Below is a small trained network, with its code and all its weights. Each question gives an input and a class and asks what happens when units are switched off, that is, made to give their printed mean instead of their output.

import numpy as np


def w(rows, s, z=0):
    codes = np.array(rows[::2]) - 128.0
    scale = np.full(codes.shape[1], s)
    scale[-1] = z or s
    return codes * scale


def f(y):
    return y / 2 * (1 + np.tanh(0.7978845608 * (y + 0.044715 * y**3)))


def log_softmax(a):
    a = a - a.max(-1, keepdims=True)
    return a - np.log(np.exp(a).sum(-1, keepdims=True))


def net(x, mask):
    res = np.array(x, float).reshape(1, 4) / 4 @ E
    y = f(res @ A[0][:, :-1].T + A[0][:, -1])
    res = res + np.where(mask, y, B[0][:, -1]) @ B[0][:, :-1]
    return log_softmax(res[-1] @ U[:, :-1].T + U[:, -1])


A, B = {}, {}
E = w([
[133,127,132],'x0',
[137,1,131],'x1',
[125,130,126],'x2',
[36,107,222],'x3',
],0.0087)
A[0] = w([
[129,110,117,253],'neuron 1',
[138,83,122,61],'neuron 2',
[117,119,143,211],'neuron 3',
[57,116,101,187],'neuron 4',
[138,56,101,93],'neuron 5',
[125,121,157,173],'neuron 6',
[141,124,52,93],'neuron 7',
[181,250,193,80],'neuron 8',
[74,121,143,70],'neuron 9',
[98,61,71,61],'neuron 10',
[120,26,117,105],'neuron 11',
[151,124,75,51],'neuron 12',
[221,153,98,100],'neuron 13',
[161,142,108,241],'neuron 14',
[214,113,107,141],'neuron 15',
[150,149,150,112],'neuron 16',
],0.013,0.0052)
B[0] = w([
[202,228,168,215],'neuron 1',
[64,117,61,140],'neuron 2',
[170,162,176,185],'neuron 3',
[182,105,182,180],'neuron 4',
[84,180,58,190],'neuron 5',
[151,125,177,164],'neuron 6',
[88,34,208,178],'neuron 7',
[16,124,79,254],'neuron 8',
[56,73,152,149],'neuron 9',
[118,95,60,164],'neuron 10',
[83,188,82,234],'neuron 11',
[28,58,168,149],'neuron 12',
[71,111,201,222],'neuron 13',
[174,167,153,224],'neuron 14',
[59,143,254,218],'neuron 15',
[138,109,114,129],'neuron 16',
],0.0072,0.0058)
U = w([
[142,140,127,252],'0',
[90,82,183,6],'1',
[56,130,14,79],'2',
[164,151,126,209],'3',
[254,164,92,1],'4',
],0.017,0.0085)

Each question gives the input, the list of numbers given to net, and the class t.
The units are the neurons (one row each of A and B). Each row of codes is followed by its name. A weight is (code - 128) times the scale printed after its matrix; where a second scale follows, it is the last column's (A, B and U).
mask holds one flag per neuron, in row order. A switched-off neuron (its flag False) gives its mean, the last column of its row in B, instead of its output. The means were averaged over made-up inputs and are rounded, as every weight is.
A unit's drop is (log p(t) with every unit on - log p(t) with that unit switched off) / (log p(t) with every unit on - log p(t) with every unit switched off).
The circuit of an input: a set's keep is (log p(t) with only the set's units on - log p(t) with every unit switched off) / (log p(t) with every unit on - log p(t) with every unit switched off). Starting from the 12 units with the biggest drops (on a tie, the unit counted first), units are removed one at a time, each time the one whose removal leaves the highest keep (on an exact tie, the one counted first), for as long as the keep stays at least 0.8.
units of the circuit, in order: the units of the circuit, biggest drop first
k most important neurons: the k neurons with the biggest drops, biggest first
drop when u is switched off: that unit's drop, to one decimal
input [3,-8,6,-2], class 2: units of the circuit, in order => neuron 8
input [-7,7,6,3], class 2: 2 most important neurons => neuron 11; neuron 5
input [1,5,2,-8], class 1: units of the circuit, in order => neuron 15; neuron 7
input [-5,6,-7,4], class 0: 2 most important neurons => neuron 8; neuron 4
input [0,5,-3,2], class 2: units of the circuit, in order => neuron 11; neuron 15
input [-1,6,-6,-7], class 1: 4 most important neurons => neuron 15; neuron 7; neuron 13; neuron 12
input [-4,7,6,-8], class 1: 4 most important neurons => neuron 15; neuron 7; neuron 13; neuron 12
input [-8,1,5,6], class 3: units of the circuit, in order => neuron 15; neuron 8
input [-6,8,6,-6], class 2: 2 most important neurons => neuron 5; neuron 11
input [2,-8,-6,-7], class 2: 2 most important neurons => neuron 8; neuron 4
input [2,-5,0,1], class 2: 3 most important neurons => neuron 8; neuron 15; neuron 1
input [-3,-6,4,1], class 2: 3 most important neurons => neuron 8; neuron 15; neuron 1
input [1,0,0,-3], class 4: 2 most important neurons => neuron 8; neuron 9
input [0,4,8,7], class 0: most important neuron => neuron 15
input [-1,-6,-2,-8], class 1: drop when neuron 13 is switched off => 0.2
input [7,4,-3,4], class 3: drop when neuron 2 is switched off => 0.0
input [-1,-1,5,-6], class 1: drop when neuron 7 is switched off => 0.2
input [2,-6,4,1], class 2: drop when neuron 8 is switched off => 1.1
